Each row is followed by roughly how far along a hidden order it lies, from 0 to 10. A new part has a new order.
[-14  -4  -8 -29  -8  -2 -11 -21  -2  -1   4 -12   1   1   5   3  -3   1
   7  16  56  20   7 -10  -4  -2  -4  11  -1]  8
[ 12   2   4   4  11   7  -3   7  22 -20 -10 -31   3  -2  -2  -8 -10 -25
  -5   3  14  11   1  -7 -11 -16  -5  27  -7]  2
[  5   2   8   7  -3   3  27  35  44   6  -6 -27 -14   0   1  -2  -7 -17
 -10 -12  -3   3   3   7  -2  -5 -11   9  -3]  1
[ 18   4  -2 -24 -11   0  -2 -16 -15 -12 -13 -29   0   2   2   0  -5 -16
  -6  -2  12   9   5   6   1  -5   4  39  26]  9
[  3   4  10  12  -5  -2   4  11  45  27   7 -24 -21  -3   3   1  -7 -16
  -6 -16 -18   8   2   0   0  -6 -14  -8  -8]  1
[ -3   3   7   6   2  -1 -17 -26  19  42   6  24   1   0   3   0  -2   5
   0 -13 -24  -2 -10  -3   4   4  -3 -12 -19]  0
[  1   1   5  11   6   0   0  15  45  23  13 -10 -17  -6  -1   1   2 -12
  -8 -12 -34  -3   3   5   1  -2  -7 -16 -17]  0
[  5  -1   2  15   7   2  21  53  49   8   4 -15 -18  -4  -2   0   4 -18
  -5 -14 -34  -5   8  10  -1  -7  -7 -14 -14]  0
[-10  -2   3   6  -3  -6 -31 -46 -27   3   8  -1   1   1   2  -6 -14   0
   5   2  26  13  -3  -6   8  11   9  29   9]  10
[  4   1   8  11  -3   1  18  31  46  14   0 -25 -17  -2   1   0  -5 -18
  -9 -14 -15   4   4   6   0  -9 -11  -5  -6]  1
[ -5  -6   3   4   0  -2 -20 -27 -15 -13   2  -9  -1   1  -1  -7 -10  -7
  -1  -1  19  10   1   0  -1   5  10  36  -6]  10
[  6  -4   2 -28 -20   1   4   5  15   0  -6 -36 -22  -2   1   0   6   1
  -2  -1  25   2  20  21  -1  -9  -8   2  -2]  9
[  3   4   7  -7   0   6  25  17  34  -6 -12 -29  -4  -1   0  -6 -11  -6
  -9   0  17   7   3   2  -8 -14  -7  17  -4]  2
[ -8  -9  -7   0   2   1   8   7   0   1  13  31  32   0   1  -4   0  -3
   3   0 -21  -8 -12 -16  -4   1   1   5   5]  0
[-12  -8  -8   2   1   1   1 -13 -18 -13  -2  -7  -3   3   3  -1  -1   5
  10  19  45   8  -7   0  -3  -2   0  -1 -23]  7
[ -5  -6  -6   5   8  -1 -13 -12 -27 -17   1   9   4   2  -2  -5  -9  -3
   0   4  11   3   1  -1  -1   9  15  25  13]  10
[  6  -5  -9  -8   4   2  -8 -15 -16 -22 -10   1   6   1   1  -1 -11 -12
  -2   3   1   4   6   2  -1   4  13  32  22]  10
[  1  -6 -13 -27 -16  -2   7   6   4   2  -9 -21 -12   0   1   3   6   7
  -1   1  30  12  18  16   1  -3  -5  -4   9]  9
[-14  -5  -6  -2  -3  -3 -14 -32 -25  -2   1  -5   2   3   5   1  -7   8
  14  18  51  15  -9 -16  -1   2  -2  -1 -18]  7
[-12  -8  -2   6  -2   0  -1 -22 -15  -9   0 -11   4   3   3  -2  -1   9
  10  18  40   5 -10  -8  -1  -3  -2  -4 -24]  6
[  5   7  24  35   9   1 -14 -21  19  -5   0 -46 -28  -9  -3  -6   4  -7
  -2   2 -11  -3  -8   5   0 -11  -1  20 -13]  5
[ 10   0  10 -18 -10  -4  -4  -6  31   0   3 -38 -10   5   7   3  14 -11
  -8 -10   3  12   4   7 -10 -22 -17  15 -12]  2
[ -6   3   9   5  -1  -1 -16 -23  37  38  21   3  -6  -1   1  -1   0  -3
   2 -13 -24   1  -7  -4   2  -2  -6  -3 -26]  0
[  2   3   8  12  -3   0  12  20  32  24   3 -14 -14  -1   3   1 -10 -10
  -5 -14 -11   5   1   0   2  -3 -11  -1   4]  1
[ 16   4  -6 -21  -5   1   3 -13 -28 -12 -13 -14   3   0   1   2  -4   2
  -5  -2  -1   3  -1   5   1   2   6  27  32]  9
[  3  -3   0 -12  -8  -2 -26 -49  -2 -12  -5 -25  -3  -1   4  -6 -15 -18
   0   2  21  19  -3  -1   0  -3   5  51  13]  10
[  2   0   4  -3 -17   0  -5   5  13   3   5  -3  -4   3   5   7  15   5
  -4 -10 -13   1   6   0  -8 -10 -11 -14  -4]  3
[  1   5   8   2 -17  -9 -28 -31  -4  24  13   7  -4   0   8   8   8  16
   6 -10 -12   8   1  -7  -3  -3 -14 -21  -4]  3
[-13  -1   5   2   3   0 -17 -21  -2   1   2   3  11   2   0   1  14  18
   9   0  -7   1   0   3   3  -3  -9 -14 -24]  5
[  2   5   4 -26 -23  -7 -29 -25  10  10   5 -16 -24  -9   1  -1  -1   1
   5   4   4  11  14  19  11   1  -7  -4 -14]  10
[ -4   4   6   4  -3  -1 -26 -24   8   8   6   2  -4  -1   2   5  14  16
   8   0 -18   0  -3   1   1  -7 -12 -13 -24]  4

[ -5   1   5   3   9   0   0   5   9 -12   1  -1   3  -4  -8 -10   0   2
 -13   5  -6  11   2  -1]  5
[ -3   5   5   0   2  -2   0  -2  -5  -7   1   9   3  -8  -2 -10  -2   7
  -3   1  -4   9   2  -1]  2
[  1   3   0  13   9  -1   0   4   4  -5   3   5   6 -20  -4   5  -1  -4
 -11  -2  -6  -3   2  -4]  5
[ -1   4   1  10   8  -2   0   0   2  -1   3   6   5 -15  -3   8  -2  -2
 -11  -1  -7   0   2  -3]  3
[-1  0  0  0  0 -1  0  0 -1  0  0  1  1 -3 -1  4  0  0  0  0 -1  2  1  1]  0
[ 2 -2 -2  4 -2  0  0  2  3  1  1 -4 -1 -1 -1 -1  1 -2 -3 -1  3 -3 -1 -4]  0
[ -3  -1   0   2   2   1   0 -54   2  13   5   7   0 -10   5   4  -1   6
  13   8 -12   2   1   6]  5
[ -3   1   1   0   3   0   0 -22  -1   4   1   7   1  -4   3   2  -2   4
   4   6  -6   5   0   3]  2
[-6  5  4  0  3 -2  1 -3 -4 -3 -1 12  2 -2  1  7 -2  3 -1  1 -9  9  2  6]  0
[-1  1  2 -2 -5 -1  1  1 -1  3 -1  4  0  1 -1 -3 -1  2  2  1 -2  4  1  0]  1
[ -2   3   6  13   5  -1  -1  -8   7 -11  -3   6   0  14   6  19  -2   8
   9  -5  -8  10   2   3]  4
[-1  1  4 -4 -2 -1  0 -2  0  3  0  3  2  0  1  3 -1 -1  3 -3 -1  2  0  3]  1
[ -9   5   8  -2 -25  -4   1 -20 -12  -1   2  18  10  -3   1  32  -5   0
   9 -17  -6  16  -1  14]  5
[-5  5  4 -2  1 -2  1 -1 -6  2 -2 12  2 -1 -1  0 -3  5 -1  2 -9 11  2  4]  1
[-16  15  13  -5 -10  -7   3 -23 -20  -6  -2  37  15  -9   3  31 -10   6
   8  -8 -22  31   4  21]  4
[-2  1  1  1  3 -2  0 -1 -2 -2 -1  5  1  0  2 -1 -1  2 -1  0 -4  3  0  3]  0
[ 0  0  0  1  3 -1  0  0  0  1  0  0 -1  0  1  5  0 -2 -2  5  5  3  0  0]  1
[ -2   3   2   5   7  -1   0  -2  -1  -3   1   8   5 -11  -1   3  -2  -1
  -7   1  -6   3   2   0]  2
[ -1   1   3   6  12  -2   2  -1   4 -16   6  -1   1  10  10   4  -1   8
  -7  -4  -1  -4   0   3]  4
[ -2   5   4   1  -2  -2   1  -2  -5 -10   2   8   3 -10  -3 -12  -2   9
   0   3  -6   8   3  -1]  3
[-4  5  4 -3  6 -1  1 -5 -4 -1 -1 10  4 -2  2  4 -3  3 -2  3 -5  9  1  5]  0
[-5  6  5 -2  4 -3  1 -4 -7 -4 -1 15  4 -6  0  4 -4  6 -1  3 -9 11  3  9]  1
[  2  -1   7  -6 -12   0   0  -5   5   7   1   1   2   0   2  11   0  -6
   9  -8   4  -3  -2   0]  3
[-25  20  25  -1  39  -6   3  -6  -1 -30  -6  39  20 -16 -14  -5 -11  17
 -27  18 -43  55  10  22]  10
[  3   1  22 -22 -37  -4   1 -10  12  20   3   5   8   0   7  23  -3 -12
  31 -25   7  -4  -6   0]  10
[-1  1  1  0 -2  0  0 -1 -1  0  0  1  1  0  0  5  0  0  2 -1  0  2  0  0]  0
[-2  1  2  1  2 -1  1  6  0 -1 -1  5  3 -5  1  6 -1  3 -1 -2 -8  3  1  1]  1
[  1   1   7  -8 -12   0   0  -5   4   7   1   0   2   0   2   8  -1  -4
   8  -8   3  -1  -2   5]  3
[-2  2  2  3  5 -2  1 -6 -1  1 -1  6  1 -1  2  3 -1 -1 -3  9  5  8  1  1]  2
[-3  3  3 -2 -6 -1  1  1 -4  5 -1  8 -2  0 -2 -3 -2  4 -3 -1 -5  6  1 -1]  2
[ -1   0   2  -1 -17   0   1   3   0  11  -3   1  -7   4  -4  -4  -1   1
  -1   2  -2   3   0   0]  3
[-4  3  5  7  4 -1  0 -5 -1 -6 -2  9  1  7  3 10 -3  6  9 -1 -9 11  2  3]  2
[-2  2  3  0  2 -1  0 -2  1 -2  0  4  2  0  0  3 -1  2  3  1 -4  4  1  4]  0
[ 1  0  5 -7 -9  0  0 -2  3  5  1  1  1  1  2  4 -1 -3  6 -7  4 -1 -2  3]  2
[-3  3  3 -1  2 -1  1 -3 -4 -3 -1  8  3 -3  0 -2 -3  3 -4  2 -3  7  2  5]  0
[-1  1  1  2  0  0  0  0 -1 -1  0 -5  0 -1  0 -6  0  1  0  0 -1 -1  0  1]  0
[ -6   6   6  -1   7  -2   1  -6  -8  -2  -3  18   5  -5   1  10  -5   4
  -2   3 -14  13   3  10]  0
[ -1   2  -1   1  -1   1   0 -11   3   2   2   0   0  -1   0  -3   0   1
   3   2   0   0   0  -1]  1
[ 2 -2 -1  1 -2  0  0  0  2  0  1 -4 -1  1  0  2  1 -2  1  0  4 -1  0  0]  0
[ -5   4   5   0   6  -1   1  -2  -2  -4  -1  10   3  -6  -1   9  -3   3
  -1   4 -10  10   2   7]  1
[-1  1  1 -1 -5  0  1  2 -2  4 -1  2 -1  2 -3 -3 -1  2 -1  3 -4  2  0 -1]  1
[  0  -2   1  -2 -28  -1   1  10  -1  18  -3  -1 -10   8  -6 -15   0   6
   1   3   0   2   1  -4]  5
[-2  3  2  1  6 -1  1  0 -2 -3  0  7  2  2  2  1 -2  3 -2  0 -5  4  1  2]  1
[  1   2   4   0  -2  -2   0   1  -2  -8   3   3   1 -10  -4  -8   0   8
  -1   1  -1   4   2  -6]  3
